Below is a small trained network, with its code and all its weights. Each question gives an input and a class and asks what happens when units are switched off, that is, made to give their printed mean instead of their output.

import numpy as np


def w(rows, s, z=0):
    codes = np.array(rows[::2]) - 128.0
    scale = np.full(codes.shape[1], s)
    scale[-1] = z or s
    return codes * scale


def f(y):
    return np.maximum(y, 0)


def log_softmax(a):
    a = a - a.max(-1, keepdims=True)
    return a - np.log(np.exp(a).sum(-1, keepdims=True))


def net(x, mask):
    res = np.array(x, float).reshape(1, 7) / 4 @ E
    y = f(res @ A[0][:, :-1].T + A[0][:, -1])
    res = res + np.where(mask, y, B[0][:, -1]) @ B[0][:, :-1]
    return log_softmax(res[-1] @ U[:, :-1].T + U[:, -1])


A, B = {}, {}
E = w([
[162,114,131,192,145,57,93,159,98,3,106],'x0',
[124,187,183,90,111,136,188,112,215,89,125],'x1',
[169,120,224,145,176,135,99,128,136,137,103],'x2',
[116,183,78,137,169,69,128,121,172,172,102],'x3',
[68,98,60,105,176,106,119,124,124,130,110],'x4',
[107,155,122,203,156,185,95,156,118,105,129],'x5',
[167,101,116,167,142,117,207,196,115,177,74],'x6',
],0.012)
A[0] = w([
[102,53,122,104,87,134,100,140,76,143,127,73],'N0',
[111,82,143,161,133,198,109,137,124,127,141,100],'N1',
[141,188,126,161,138,152,140,165,134,117,136,82],'N2',
[104,137,93,109,127,139,88,66,119,152,142,132],'N3',
[120,149,209,138,158,89,75,94,184,111,87,152],'N4',
[85,152,96,96,134,135,66,90,120,169,159,126],'N5',
[114,109,78,159,171,86,134,166,99,113,119,176],'N6',
[132,109,159,141,153,141,163,190,145,117,130,54],'N7',
[86,70,106,145,116,154,158,145,93,159,90,106],'N8',
[96,173,103,152,137,55,88,94,107,41,125,148],'N9',
[159,172,163,150,138,107,148,142,181,105,152,98],'N10',
[142,95,183,92,88,190,188,106,114,202,157,137],'N11',
[148,79,144,193,128,133,43,129,4,95,147,99],'N12',
[146,142,120,70,124,87,185,116,146,171,103,23],'N13',
[114,112,57,124,117,130,131,123,122,151,165,4],'N14',
[108,167,75,135,142,113,93,137,122,126,132,9],'N15',
],0.012,0.0044)
B[0] = w([
[165,139,144,139,63,131,132,187,126,180,130,180],'N0',
[193,163,175,124,92,136,109,143,90,146,165,176],'N1',
[120,148,140,178,99,154,147,156,155,110,97,165],'N2',
[190,239,124,83,125,141,151,134,112,179,132,195],'N3',
[132,166,101,84,168,136,91,139,54,168,176,221],'N4',
[164,248,133,84,147,167,160,137,116,216,70,211],'N5',
[105,71,147,125,178,140,94,89,154,102,109,204],'N6',
[131,148,174,129,140,159,115,166,127,175,83,161],'N7',
[144,146,61,139,196,127,105,143,72,177,96,182],'N8',
[62,58,154,76,207,165,107,136,108,143,82,226],'N9',
[133,205,169,116,120,190,151,164,134,173,136,196],'N10',
[60,83,163,56,203,157,53,21,134,86,105,233],'N11',
[139,81,34,201,51,141,97,247,25,124,213,247],'N12',
[157,57,88,133,96,68,94,185,66,83,254,194],'N13',
[150,159,128,135,151,95,107,136,160,174,132,172],'N14',
[143,142,157,133,173,109,113,85,141,146,93,162],'N15',
],0.0098,0.015)
U = w([
[130,186,122,85,185,186,86,128,97,156,127,196],'0',
[189,183,82,119,80,39,172,165,120,175,153,3],'1',
[126,87,59,187,57,115,110,210,76,115,166,140],'2',
[120,209,131,203,83,193,216,152,212,119,32,94],'3',
[85,45,104,110,196,80,103,96,141,104,102,195],'4',
[101,148,163,83,26,172,120,45,172,5,169,86],'5',
],0.011,0.0035)

Each question gives the input, the list of numbers given to net, and the class t.
The units are the neurons (one row each of A and B). Each row of codes is followed by its name. A weight is (code - 128) times the scale printed after its matrix; where a second scale follows, it is the last column's (A, B and U).
mask holds one flag per neuron, in row order. A switched-off neuron (its flag False) gives its mean, the last column of its row in B, instead of its output. The means were averaged over made-up inputs and are rounded, as every weight is.
A unit's drop is (log p(t) with every unit on - log p(t) with that unit switched off) / (log p(t) with every unit on - log p(t) with every unit switched off).
The circuit of an input: a set's keep is (log p(t) with only the set's units on - log p(t) with every unit switched off) / (log p(t) with every unit on - log p(t) with every unit switched off). Starting from the 12 units with the biggest drops (on a tie, the unit counted first), units are removed one at a time, each time the one whose removal leaves the highest keep (on an exact tie, the one counted first), for as long as the keep stays at least 0.8.
units of the circuit, in order: the units of the circuit, biggest drop first
most important unit: the unit with the biggest drop
k most important neurons: the k neurons with the biggest drops, biggest first
drop of u: that unit's drop, to one decimal
input [8,5,8,-5,7,0,-5], class 2: 3 most important neurons	(N12 N11 N5)
input [1,2,-4,-6,-1,-5,4], class 4: units of the circuit, in order	(N12 N5 N3)
input [-5,-3,-1,8,7,-5,-5], class 1: units of the circuit, in order	(N11 N13)
input [7,-1,2,4,-1,-7,0], class 4: units of the circuit, in order	(N5 N9)
input [5,0,1,-1,2,3,-7], class 2: units of the circuit, in order	(N12)
input [0,3,-2,-4,3,1,-2], class 5: 4 most important neurons	(N12 N4 N8 N5)
input [8,-2,-2,5,-7,1,-1], class 2: 2 most important neurons	(N12 N11)
input [7,-2,-5,6,6,8,-6], class 4: 2 most important neurons	(N9 N6)
input [2,7,-3,8,-2,-1,4], class 1: 2 most important neurons	(N13 N12)
input [-4,-8,-7,8,2,-1,5], class 1: 3 most important neurons	(N11 N9 N13)
input [7,-5,7,-5,6,8,-7], class 2: drop of N12	2.4
input [-5,7,-6,4,8,0,3], class 1: drop of N13	0.3
input [0,2,2,0,-4,-5,8], class 4: drop of N12	0.4
input [-1,-1,-6,-2,-5,4,2], class 2: most important unit	N5
